Below are the code and all the weights of a small trained network. Each question names an input and a target symbol and asks about switching units off, where a switched-off unit gives its printed mean instead of its output.

import numpy as np


def w(rows, s, z=0):
    codes = np.array(rows[::2]) - 128.0
    scale = np.full(codes.shape[1], s)
    scale[-1] = z or s
    return codes * scale


def f(y):
    return np.maximum(y, 0)


def softmax(a):
    e = np.exp(a - a.max(-1, keepdims=True))
    return e / e.sum(-1, keepdims=True)


def log_softmax(a):
    a = a - a.max(-1, keepdims=True)
    return a - np.log(np.exp(a).sum(-1, keepdims=True))


def net(x, mask):
    ids = ['ΞΣΨαβγδεζηθλμπω'.index(c) for c in x.split()]
    T = len(ids)
    res = E[ids] + P[:T]
    r = res
    for j in range(3):
        rows = slice(2 * j, 2 * j + 2)
        q, k, v = (r @ M[0][rows].T for M in (Q, K, V))
        z = softmax(np.where(np.tri(T) > 0, q @ k.T / 2**0.5, -1e9)) @ v
        o = O[0][rows]
        res = res + np.where(mask[j], z, o[:, -1]) @ o[:, :-1]
    y = f(res @ A[0][:, :-1].T + A[0][:, -1])
    res = res + np.where(mask[3:7], y, B[0][:, -1]) @ B[0][:, :-1]
    return log_softmax(res[-1] @ U[:, :-1].T + U[:, -1])


Q, K, V, O, A, B = {}, {}, {}, {}, {}, {}
E = w([
[135,143,97,164,155,161,148,162,127,111,172],'Ξ',
[117,153,157,132,167,156,151,57,140,134,72],'Σ',
[123,125,186,38,73,153,133,123,21,86,130],'Ψ',
[127,144,71,157,110,133,172,164,79,118,137],'α',
[126,115,147,158,42,138,166,58,137,117,146],'β',
[153,205,150,157,145,67,16,111,85,75,181],'γ',
[160,124,93,133,152,132,152,161,114,113,157],'δ',
[104,169,96,165,125,69,191,172,131,148,168],'ε',
[46,120,111,122,40,181,105,140,143,86,122],'ζ',
[117,151,87,156,129,116,163,173,122,136,166],'η',
[180,166,94,195,117,159,152,144,95,127,161],'θ',
[147,127,67,155,141,63,95,6,180,124,132],'λ',
[146,131,111,146,141,127,175,169,129,116,195],'μ',
[194,132,103,167,144,156,138,146,100,118,160],'π',
[167,71,90,73,169,139,149,171,103,79,147],'ω',
],0.016)
P = w([
[96,83,85,95,135,196,123,145,84,220,254],'0',
[224,178,103,90,126,123,199,191,169,112,139],'1',
[99,89,96,148,162,172,169,126,55,156,191],'2',
[211,181,107,95,128,121,196,174,174,84,120],'3',
[80,84,108,157,154,148,149,134,72,131,167],'4',
[204,173,113,104,119,113,168,162,170,76,95],'5',
[71,91,120,169,140,135,136,133,65,121,140],'6',
[201,177,123,119,110,122,158,144,168,56,78],'7',
[55,99,138,175,127,128,133,129,66,120,120],'8',
[173,195,135,127,93,120,156,136,166,55,60],'9',
[42,111,164,183,115,122,127,120,66,121,94],'10',
[165,194,148,124,91,119,137,117,173,50,43],'11',
],0.014)
Q[0] = w([
[74,144,78,197,143,104,168,67,126,205,178],'H0',
[77,48,127,126,158,93,75,113,128,172,161],'H0',
[188,199,117,120,151,117,217,131,159,12,59],'H1',
[116,114,121,123,128,108,121,40,158,146,122],'H1',
[8,40,182,136,159,131,39,80,84,203,195],'H2',
[32,63,195,133,152,192,133,44,87,199,142],'H2',
],0.013)
K[0] = w([
[119,202,40,202,111,11,148,137,114,175,195],'H0',
[185,110,31,67,166,103,175,141,127,189,208],'H0',
[72,111,215,119,78,152,123,46,153,90,23],'H1',
[148,140,41,106,171,125,137,77,160,162,109],'H1',
[192,110,47,156,185,150,167,254,115,187,230],'H2',
[181,119,62,137,185,182,235,225,139,188,170],'H2',
],0.0099)
V[0] = w([
[165,73,75,37,95,116,144,147,84,68,168],'H0',
[184,149,94,125,178,113,205,148,72,151,151],'H0',
[99,115,83,136,217,178,103,220,163,127,78],'H1',
[143,77,41,126,43,148,147,215,85,28,191],'H1',
[106,106,104,59,89,253,224,169,137,145,88],'H2',
[132,43,45,186,117,119,165,56,248,161,108],'H2',
],0.0078)
O[0] = w([
[161,150,120,91,157,70,195,112,95,114,34,203],'H0',
[146,174,184,172,163,86,135,40,112,202,117,254],'H0',
[121,181,77,139,228,171,131,170,172,152,64,104],'H1',
[86,91,118,90,99,137,23,38,196,139,160,232],'H1',
[167,49,47,200,107,121,129,178,116,149,104,209],'H2',
[146,183,1,138,107,124,177,98,121,91,187,90],'H2',
],0.0087,0.0062)
A[0] = w([
[163,222,76,96,133,124,87,53,248,132,87,30],'N0',
[80,32,114,157,84,137,94,75,87,147,131,7],'N1',
[171,140,128,62,95,93,54,191,31,161,84,146],'N2',
[213,146,101,180,139,190,156,255,237,137,66,1],'N3',
],0.0075,0.0039)
B[0] = w([
[116,133,111,103,136,151,88,247,69,162,162,213],'N0',
[125,182,149,133,190,156,194,172,150,127,173,253],'N1',
[135,109,122,178,156,127,124,157,158,110,128,197],'N2',
[109,150,96,190,184,179,144,109,182,134,127,238],'N3',
],0.013,0.0067)
U = w([
[25,45,134,127,203,213,108,94,56,157,235,168],'Ξ',
[76,146,113,169,207,84,165,74,147,58,109,166],'Σ',
[109,67,156,178,104,52,117,111,147,128,34,211],'Ψ',
[98,152,108,155,79,81,128,150,49,148,2,135],'α',
[196,136,117,109,45,98,130,80,180,85,140,205],'β',
[151,196,193,42,141,138,129,145,219,138,119,91],'γ',
[157,141,130,95,128,143,128,153,152,156,110,51],'δ',
[138,163,139,117,90,78,156,177,178,184,111,49],'ε',
[99,101,79,109,79,174,52,124,210,119,106,150],'ζ',
[123,144,134,120,109,127,128,171,163,168,120,41],'η',
[167,132,153,129,100,179,119,141,127,163,137,47],'θ',
[125,193,103,76,131,127,167,153,87,82,146,40],'λ',
[155,134,146,109,118,126,136,151,165,152,129,59],'μ',
[184,127,153,122,106,186,113,146,127,154,136,59],'π',
[135,123,110,87,167,116,131,185,138,137,81,2],'ω',
],0.0078,0.0087)

Each question gives the input, a string of symbols that net reads in full, and the target symbol t.
The units are the heads (2 rows each of Q, K, V and O) and the neurons (one row each of A and B). Each row of codes is followed by its name. A weight is (code - 128) times the scale printed after its matrix; where a second scale follows, it is the last column's (O, A, B and U).
mask holds one flag per unit, heads first, then neurons. A switched-off unit (its flag False) gives its mean, the last column of its rows in O or B, instead of its output. The means were averaged over made-up inputs and are rounded, as every weight is.
A unit's drop is (log p(t) with every unit on - log p(t) with that unit switched off) / (log p(t) with every unit on - log p(t) with every unit switched off).
The circuit of an input: a set's keep is (log p(t) with only the set's units on - log p(t) with every unit switched off) / (log p(t) with every unit on - log p(t) with every unit switched off). Starting from all 7 units, units are removed one at a time, each time the one whose removal leaves the highest keep (on an exact tie, the one counted first), for as long as the keep stays at least 0.8.
units of the circuit, in order: the units of the circuit, biggest drop first
unit that matters most: the unit with the biggest drop
k most important neurons: the k neurons with the biggest drops, biggest first
heads that matter: for each layer, one digit per head in row order, 1 if its drop is at least 0.15 and else 0, layers parted by /
drop when u is switched off: that unit's drop, to one decimal
input ζ Σ ε β Σ β Σ θ ω Ψ β Ψ, target Ψ: unit that matters most	H2
input π η ω γ Σ ζ θ μ, target ζ: heads that matter	110
input β λ ζ ε λ ω ω θ, target λ: heads that matter	001
input μ δ δ Ψ Ψ δ Σ ω, target Σ: units of the circuit, in order	(H1 N3)
input θ λ ω ω, target λ: units of the circuit, in order	(H2 N0)
input π Ξ ε θ Σ Σ π Σ Σ α, target Σ: units of the circuit, in order	(H1 N3)
input λ Σ Ψ Ξ, target Ψ: units of the circuit, in order	(H2 N1)
input ω Σ Σ ε ζ η Σ ω Σ γ γ α, target γ: heads that matter	001
input Σ Σ α λ β ε, target β: heads that matter	010
input Ξ ω δ ε Σ ζ δ ε δ Σ ω, target Σ: heads that matter	110
input λ γ γ Σ δ δ, target Σ: units of the circuit, in order	(H1 N3)
input Σ ω ζ π δ γ ζ Σ ω η ω α, target Σ: units of the circuit, in order	(H1 N3 N0)
input Σ β θ π, target β: heads that matter	010
input ζ Ψ λ π, target λ: unit that matters most	H2
input η Σ Σ η β Ψ γ θ Σ γ ε β, target β: units of the circuit, in order	(H1 H2)
input Σ α Σ η δ Σ ω ω ε Σ Σ, target α: 2 most important neurons	(N3 N2)
input ε γ γ γ ζ η, target ζ: units of the circuit, in order	(H1 H0)
input Σ Ψ Σ π, target Σ: units of the circuit, in order	(N3 H1)
input Σ μ δ Σ Σ, target Ψ: 2 most important neurons	(N1 N3)
input δ α ω Σ γ ω ω δ, target γ: units of the circuit, in order	(H2)
input β Ψ Σ δ Ξ Ψ ω Σ γ Σ λ, target Ξ: units of the circuit, in order	(N0 H1)
input μ Σ Σ μ ω Σ ω μ π Σ Σ, target α: 3 most important neurons	(N3 N1 N2)
input Ξ γ β ω ω δ Ξ γ Σ η, target Σ: drop when N3 is switched off	1.5
input β Ξ γ Σ ω ω Σ μ, target Σ: drop when N3 is switched off	1.2
input Ξ λ π ε Σ ω Ξ Σ β μ ω ω, target β: drop when N1 is switched off	0.1
